Here is a tiny trained network, its code and every weight. The questions are about switching its units off for an input and a class, where a switched-off unit gives its printed mean instead of its output.

import numpy as np


def w(rows, s, z=0):
    codes = np.array(rows[::2]) - 128.0
    scale = np.full(codes.shape[1], s)
    scale[-1] = z or s
    return codes * scale


def f(y):
    return np.maximum(y, 0)


def log_softmax(a):
    a = a - a.max(-1, keepdims=True)
    return a - np.log(np.exp(a).sum(-1, keepdims=True))


def net(x, mask):
    res = np.array(x, float).reshape(1, 6) / 4 @ E
    y = f(res @ A[0][:, :-1].T + A[0][:, -1])
    res = res + np.where(mask, y, B[0][:, -1]) @ B[0][:, :-1]
    return log_softmax(res[-1] @ U[:, :-1].T + U[:, -1])


A, B = {}, {}
E = w([
[164,165,125,255,81,174,212,187,110,230],'x0',
[171,143,92,179,154,187,2,99,203,137],'x1',
[125,166,79,96,80,114,96,138,151,193],'x2',
[186,244,217,143,71,25,154,25,171,85],'x3',
[156,122,176,144,245,240,102,154,169,108],'x4',
[214,123,37,157,84,167,124,168,179,113],'x5',
],0.0068)
A[0] = w([
[79,145,187,127,139,99,129,49,87,78,225],'n0',
[200,194,95,171,68,118,157,147,141,184,227],'n1',
[155,107,124,208,196,243,118,171,191,187,209],'n2',
[137,148,114,70,94,83,64,49,195,74,213],'n3',
[171,193,156,163,161,175,110,67,178,174,195],'n4',
[187,202,116,173,94,107,138,114,168,97,138],'n5',
[134,66,55,117,136,146,134,204,85,152,218],'n6',
[122,54,134,138,219,188,104,133,119,53,255],'n7',
[103,41,133,137,162,171,158,179,97,129,203],'n8',
[103,150,205,108,88,47,182,90,68,126,204],'n9',
[183,187,135,197,57,114,165,117,165,119,138],'n10',
[124,81,118,144,180,154,128,144,110,99,117],'n11',
[159,173,105,104,2,74,139,157,81,188,219],'n12',
],0.0079,0.0035)
B[0] = w([
[126,170,180,68,202,69,148,93,90,123,191],'n0',
[109,128,157,212,24,155,126,116,158,96,223],'n1',
[113,198,147,171,136,148,51,255,101,182,250],'n2',
[168,95,93,67,136,65,78,107,187,41,207],'n3',
[126,186,160,154,134,71,61,178,151,72,202],'n4',
[172,136,197,191,103,139,150,101,194,65,192],'n5',
[72,79,49,116,98,203,156,171,101,192,212],'n6',
[238,103,82,48,237,164,106,201,150,203,224],'n7',
[136,115,97,127,144,172,150,171,65,212,201],'n8',
[104,148,169,96,147,78,212,37,66,155,211],'n9',
[177,124,179,210,95,130,158,90,163,119,202],'n10',
[196,95,111,127,196,143,134,170,113,177,167],'n11',
[76,66,100,198,49,110,158,35,94,103,221],'n12',
],0.0068,0.012)
U = w([
[173,102,159,175,74,116,181,80,191,77,4],'0',
[124,235,157,188,122,141,57,201,162,141,146],'1',
[7,46,1,155,46,148,154,111,102,161,136],'2',
[173,81,49,93,192,205,129,208,124,214,64],'3',
[166,98,68,20,183,88,43,122,226,55,254],'4',
[83,154,187,62,197,81,186,91,56,146,168],'5',
],0.0072,0.0017)

Each question gives the input, the list of numbers given to net, and the class t.
The units are the neurons (one row each of A and B). Each row of codes is followed by its name. A weight is (code - 128) times the scale printed after its matrix; where a second scale follows, it is the last column's (A, B and U).
mask holds one flag per neuron, in row order. A switched-off neuron (its flag False) gives its mean, the last column of its row in B, instead of its output. The means were averaged over made-up inputs and are rounded, as every weight is.
A unit's drop is (log p(t) with every unit on - log p(t) with that unit switched off) / (log p(t) with every unit on - log p(t) with every unit switched off).
The circuit of an input: a set's keep is (log p(t) with only the set's units on - log p(t) with every unit switched off) / (log p(t) with every unit on - log p(t) with every unit switched off). Starting from the 12 units with the biggest drops (on a tie, the unit counted first), units are removed one at a time, each time the one whose removal leaves the highest keep (on an exact tie, the one counted first), for as long as the keep stays at least 0.8.
circuit, biggest first: the units of the circuit, biggest drop first
top k neurons: the k neurons with the biggest drops, biggest first
drop of u: that unit's drop, to one decimal
input [-4,2,-1,-1,7,-7], class 3: circuit, biggest first	(n7)
input [-1,6,-8,3,6,-2], class 4: circuit, biggest first	(n7, n6)
input [-5,5,4,-5,-5,8], class 2: circuit, biggest first	(n6, n7)
input [-1,-2,-6,5,-1,0], class 5: top 2 neurons	(n0, n9)
input [-8,-8,-1,-2,5,3], class 3: top 2 neurons	(n7, n8)
input [8,-7,0,3,-4,-2], class 0: top 2 neurons	(n10, n6)
input [-2,-2,-6,-5,-5,2], class 3: top 2 neurons	(n12, n1)
input [3,-8,-4,-5,1,-6], class 3: top 2 neurons	(n8, n6)
input [5,8,7,-5,4,-1], class 1: top 2 neurons	(n2, n4)
input [7,8,-1,-4,3,5], class 1: top 3 neurons	(n2, n4, n1)
input [1,-2,2,0,1,7], class 2: top 2 neurons	(n7, n4)
input [-1,-5,3,1,0,4], class 2: drop of n6	-0.1
input [2,4,5,-1,-5,0], class 2: drop of n12	0.2
input [-4,7,6,-1,-8,-7], class 4: circuit, biggest first	(n3)
input [-7,0,4,-5,2,-7], class 3: drop of n7	0.4
input [0,4,8,2,-2,0], class 0: drop of n2	0.2
